Below are the code and all the weights of a small trained network. Each question names an input and a target symbol and asks about switching units off, where a switched-off unit gives its printed mean instead of its output.

import numpy as np


def w(rows, s, z=0):
    codes = np.array(rows[::2]) - 128.0
    scale = np.full(codes.shape[1], s)
    scale[-1] = z or s
    return codes * scale


def f(y):
    return np.maximum(y, 0)


def softmax(a):
    e = np.exp(a - a.max(-1, keepdims=True))
    return e / e.sum(-1, keepdims=True)


def log_softmax(a):
    a = a - a.max(-1, keepdims=True)
    return a - np.log(np.exp(a).sum(-1, keepdims=True))


def net(x, mask):
    ids = ['γδμπτψ'.index(c) for c in x.split()]
    T = len(ids)
    res = E[ids] + P[:T]
    r = res
    for j in range(3):
        rows = slice(3 * j, 3 * j + 3)
        q, k, v = (r @ M[0][rows].T for M in (Q, K, V))
        z = softmax(np.where(np.tri(T) > 0, q @ k.T / 3**0.5, -1e9)) @ v
        o = O[0][rows]
        res = res + np.where(mask[j], z, o[:, -1]) @ o[:, :-1]
    y = f(res @ A[0][:, :-1].T + A[0][:, -1])
    res = res + np.where(mask[3:11], y, B[0][:, -1]) @ B[0][:, :-1]
    return log_softmax(res[-1] @ U[:, :-1].T + U[:, -1])


Q, K, V, O, A, B = {}, {}, {}, {}, {}, {}
E = w([
[9,34,159,172],'γ',
[160,112,97,92],'δ',
[123,186,201,112],'μ',
[97,109,119,155],'π',
[170,112,69,220],'τ',
[165,124,100,97],'ψ',
],0.012)
P = w([
[88,255,133,142],'0',
[94,155,92,97],'1',
[216,115,191,198],'2',
[101,125,93,87],'3',
[224,64,184,171],'4',
[117,102,97,83],'5',
[217,53,181,161],'6',
],0.0083)
Q[0] = w([
[189,99,112,134],'h0',
[64,153,205,78],'h0',
[175,182,219,146],'h0',
[115,66,101,47],'h1',
[170,177,183,97],'h1',
[151,252,22,206],'h1',
[170,149,155,139],'h2',
[140,127,30,216],'h2',
[86,83,177,197],'h2',
],0.017)
K[0] = w([
[185,103,94,99],'h0',
[61,173,220,110],'h0',
[129,204,105,89],'h0',
[215,50,210,122],'h1',
[103,226,153,65],'h1',
[127,253,10,234],'h1',
[112,182,86,166],'h2',
[143,24,25,172],'h2',
[35,79,108,183],'h2',
],0.014)
V[0] = w([
[213,238,118,120],'h0',
[142,52,176,143],'h0',
[163,146,24,167],'h0',
[85,189,214,134],'h1',
[101,126,224,5],'h1',
[98,141,14,157],'h1',
[69,169,95,225],'h2',
[151,120,57,70],'h2',
[129,43,123,158],'h2',
],0.012)
O[0] = w([
[109,240,215,107,10],'h0',
[180,137,30,136,170],'h0',
[164,128,219,22,102],'h0',
[194,220,169,85,190],'h1',
[158,255,61,203,98],'h1',
[160,33,97,54,115],'h1',
[224,223,143,72,254],'h2',
[121,38,94,125,30],'h2',
[129,120,232,18,188],'h2',
],0.0096,0.0052)
A[0] = w([
[53,100,175,143,76],'n0',
[119,125,144,224,98],'n1',
[134,97,75,149,64],'n2',
[90,131,67,188,174],'n3',
[54,138,174,130,155],'n4',
[133,157,152,144,2],'n5',
[184,82,161,191,123],'n6',
[67,132,8,114,90],'n7',
],0.017,0.0049)
B[0] = w([
[97,145,96,71,146],'n0',
[102,85,180,111,199],'n1',
[207,94,94,171,215],'n2',
[229,131,134,88,251],'n3',
[189,143,110,142,163],'n4',
[112,98,87,131,186],'n5',
[97,154,171,144,206],'n6',
[4,180,109,170,254],'n7',
],0.026,0.0093)
U = w([
[101,58,53,131,120],'γ',
[33,91,187,147,159],'δ',
[157,216,121,76,184],'μ',
[131,2,136,155,98],'π',
[116,13,50,62,125],'τ',
[121,76,95,101,1],'ψ',
],0.0067,0.0049)

Each question gives the input, a string of symbols that net reads in full, and the target symbol t.
The units are the heads (3 rows each of Q, K, V and O) and the neurons (one row each of A and B). Each row of codes is followed by its name. A weight is (code - 128) times the scale printed after its matrix; where a second scale follows, it is the last column's (O, A, B and U).
mask holds one flag per unit, heads first, then neurons. A switched-off unit (its flag False) gives its mean, the last column of its rows in O or B, instead of its output. The means were averaged over made-up inputs and are rounded, as every weight is.
A unit's drop is (log p(t) with every unit on - log p(t) with that unit switched off) / (log p(t) with every unit on - log p(t) with every unit switched off).
The circuit of an input: a set's keep is (log p(t) with only the set's units on - log p(t) with every unit switched off) / (log p(t) with every unit on - log p(t) with every unit switched off). Starting from all 11 units, units are removed one at a time, each time the one whose removal leaves the highest keep (on an exact tie, the one counted first), for as long as the keep stays at least 0.8.
units of the circuit, in order: the units of the circuit, biggest drop first
most important unit: the unit with the biggest drop
top k neurons: the k neurons with the biggest drops, biggest first
which heads matter: for each layer, one digit per head in row order, 1 if its drop is at least 0.15 and else 0, layers parted by /
drop when u is switched off: that unit's drop, to one decimal
input τ π τ μ ψ ψ π, target δ: units of the circuit, in order : n3
input γ μ τ δ, target τ: top 2 neurons : n7, n0
input τ μ μ τ μ, target π: units of the circuit, in order : n7, h2
input γ μ γ δ, target γ: which heads matter : 100
input δ ψ γ, target μ: units of the circuit, in order : h2, n4
input τ π τ ψ, target τ: which heads matter : 010
input ψ μ ψ, target δ: which heads matter : 101
input τ γ π δ τ, target δ: top 2 neurons : n6, n3
input γ γ γ μ γ π, target γ: top 2 neurons : n7, n2
input γ δ γ μ δ, target δ: which heads matter : 101
input μ ψ τ π μ, target δ: units of the circuit, in order : h2, n1, h0
input μ γ δ δ μ γ μ, target π: units of the circuit, in order : n1, h2, n7
input μ ψ μ, target δ: units of the circuit, in order : n1, h2
input δ γ τ ψ, target τ: units of the circuit, in order : h1, n0
input γ τ π τ π π, target τ: units of the circuit, in order : n7, n6
input γ τ γ ψ, target γ: units of the circuit, in order : n7, h2, n2, h0
input τ π π τ, target τ: units of the circuit, in order : h1
input γ γ γ, target π: which heads matter : 100
input γ γ γ δ δ, target δ: which heads matter : 011
input ψ π γ ψ, target γ: units of the circuit, in order : n7, n2, h2
input τ γ τ, target δ: top 4 neurons : n3, n6, n2, n4
input π γ δ ψ δ π ψ, target δ: top 3 neurons : n3, n6, n2
input π γ γ, target δ: top 2 neurons : n3, n6
input π τ γ, target μ: top 3 neurons : n4, n7, n1
input μ γ τ π, target τ: most important unit : h1
input π γ μ μ γ γ, target γ: top 3 neurons : n7, n2, n3
input π γ π π, target γ: drop when h0 is switched off : 1.2
input γ γ τ π τ δ, target τ: drop when h1 is switched off : 0.6
